Here is a tiny trained network, its code and every weight. The questions are about switching its units off for an input and a class, where a switched-off unit gives its printed mean instead of its output.

import numpy as np


def w(rows, s, z=0):
    codes = np.array(rows[::2]) - 128.0
    scale = np.full(codes.shape[1], s)
    scale[-1] = z or s
    return codes * scale


def f(y):
    return np.maximum(y, 0)


def log_softmax(a):
    a = a - a.max(-1, keepdims=True)
    return a - np.log(np.exp(a).sum(-1, keepdims=True))


def net(x, mask):
    res = np.array(x, float).reshape(1, 5) / 4 @ E
    y = f(res @ A[0][:, :-1].T + A[0][:, -1])
    res = res + np.where(mask, y, B[0][:, -1]) @ B[0][:, :-1]
    return log_softmax(res[-1] @ U[:, :-1].T + U[:, -1])


A, B = {}, {}
E = w([
[124,173,128,116,8,180,80,121,107,108],'x0',
[211,57,148,135,175,194,33,136,116,121],'x1',
[101,98,196,105,127,200,204,215,103,75],'x2',
[121,80,104,141,117,196,192,33,112,139],'x3',
[122,185,2,121,169,222,134,190,165,143],'x4',
],0.0081)
A[0] = w([
[144,104,161,110,126,101,124,98,103,140,178],'N0',
[128,157,55,112,152,99,73,75,133,150,60],'N1',
[110,85,235,144,101,72,105,95,123,112,126],'N2',
[116,152,45,122,179,189,110,177,125,130,57],'N3',
[125,157,145,114,130,52,48,249,149,104,33],'N4',
[111,111,158,112,128,173,136,177,107,113,47],'N5',
[126,108,118,120,203,99,152,138,125,125,57],'N6',
[99,194,97,130,73,55,228,122,135,143,119],'N7',
[183,49,164,133,168,210,25,137,123,128,54],'N8',
[122,62,98,121,120,208,188,8,136,116,97],'N9',
[117,163,60,144,140,170,143,164,149,135,65],'N10',
[140,98,118,125,251,82,170,107,130,128,76],'N11',
[158,105,98,128,148,122,46,86,130,147,107],'N12',
[133,172,133,115,14,182,66,107,112,104,126],'N13',
[131,93,192,113,140,217,183,222,124,115,10],'N14',
],0.012,0.0013)
B[0] = w([
[182,103,115,122,111,148,151,107,143,118,180],'N0',
[157,109,104,190,139,94,72,87,149,72,219],'N1',
[228,70,98,64,116,170,179,78,145,114,236],'N2',
[213,74,148,69,94,150,195,83,129,123,232],'N3',
[150,234,152,161,154,151,132,106,40,219,239],'N4',
[120,119,87,150,145,89,85,98,161,120,183],'N5',
[91,113,126,122,56,146,120,161,154,170,186],'N6',
[52,139,143,92,214,122,122,152,116,34,247],'N7',
[20,166,160,59,172,123,199,168,103,70,251],'N8',
[169,250,160,147,159,120,106,139,48,213,240],'N9',
[183,69,160,66,112,143,175,91,119,122,213],'N10',
[76,90,125,164,28,159,107,209,170,174,227],'N11',
[103,134,102,154,178,86,86,106,143,59,208],'N12',
[76,58,123,167,54,139,128,214,193,199,225],'N13',
[140,124,80,205,150,68,36,78,160,76,239],'N14',
],0.014,0.011)
U = w([
[232,80,121,26,109,176,215,57,133,103,161],'0',
[2,166,154,38,205,121,178,170,101,21,107],'1',
[146,133,54,202,157,61,26,54,168,57,253],'2',
[165,248,164,147,150,154,127,120,7,238,60],'3',
[65,85,119,141,35,175,134,232,198,194,58],'4',
],0.0083,0.00052)

Each question gives the input, the list of numbers given to net, and the class t.
The units are the neurons (one row each of A and B). Each row of codes is followed by its name. A weight is (code - 128) times the scale printed after its matrix; where a second scale follows, it is the last column's (A, B and U).
mask holds one flag per neuron, in row order. A switched-off neuron (its flag False) gives its mean, the last column of its row in B, instead of its output. The means were averaged over made-up inputs and are rounded, as every weight is.
A unit's drop is (log p(t) with every unit on - log p(t) with that unit switched off) / (log p(t) with every unit on - log p(t) with every unit switched off).
The circuit of an input: a set's keep is (log p(t) with only the set's units on - log p(t) with every unit switched off) / (log p(t) with every unit on - log p(t) with every unit switched off). Starting from the 12 units with the biggest drops (on a tie, the unit counted first), units are removed one at a time, each time the one whose removal leaves the highest keep (on an exact tie, the one counted first), for as long as the keep stays at least 0.8.
circuit, biggest first: the units of the circuit, biggest drop first
unit that matters most: the unit with the biggest drop
k most important neurons: the k neurons with the biggest drops, biggest first
drop when u is switched off: that unit's drop, to one decimal
input [6,-4,-3,2,5], class 4: 3 most important neurons	(N13, N2, N8)
input [-7,4,4,-6,-2], class 4: unit that matters most	N11
input [-7,7,-6,-7,0], class 1: 4 most important neurons	(N8, N12, N9, N14)
input [6,8,-8,-2,-5], class 1: 2 most important neurons	(N8, N14)
input [3,7,-3,8,-2], class 3: 2 most important neurons	(N9, N7)
input [-8,-4,-1,6,-4], class 4: 2 most important neurons	(N11, N4)
input [8,-7,6,7,-4], class 4: 3 most important neurons	(N13, N8, N4)
input [6,1,7,1,-2], class 2: 2 most important neurons	(N14, N11)
input [-5,-7,-5,2,4], class 1: 3 most important neurons	(N7, N14, N13)
input [-6,4,8,-2,-8], class 0: 3 most important neurons	(N2, N1, N12)
input [-4,0,2,-7,-7], class 0: 3 most important neurons	(N2, N9, N0)
input [-8,-4,2,8,-3], class 3: 2 most important neurons	(N9, N13)
input [-6,3,7,-2,-3], class 2: drop when N14 is switched off	2.5
input [6,-8,-7,-1,-7], class 1: drop when N11 is switched off	0.1
input [-7,7,-1,-5,8], class 0: circuit, biggest first	(N3)
input [-2,-2,6,-7,0], class 3: drop when N1 is switched off	0.5
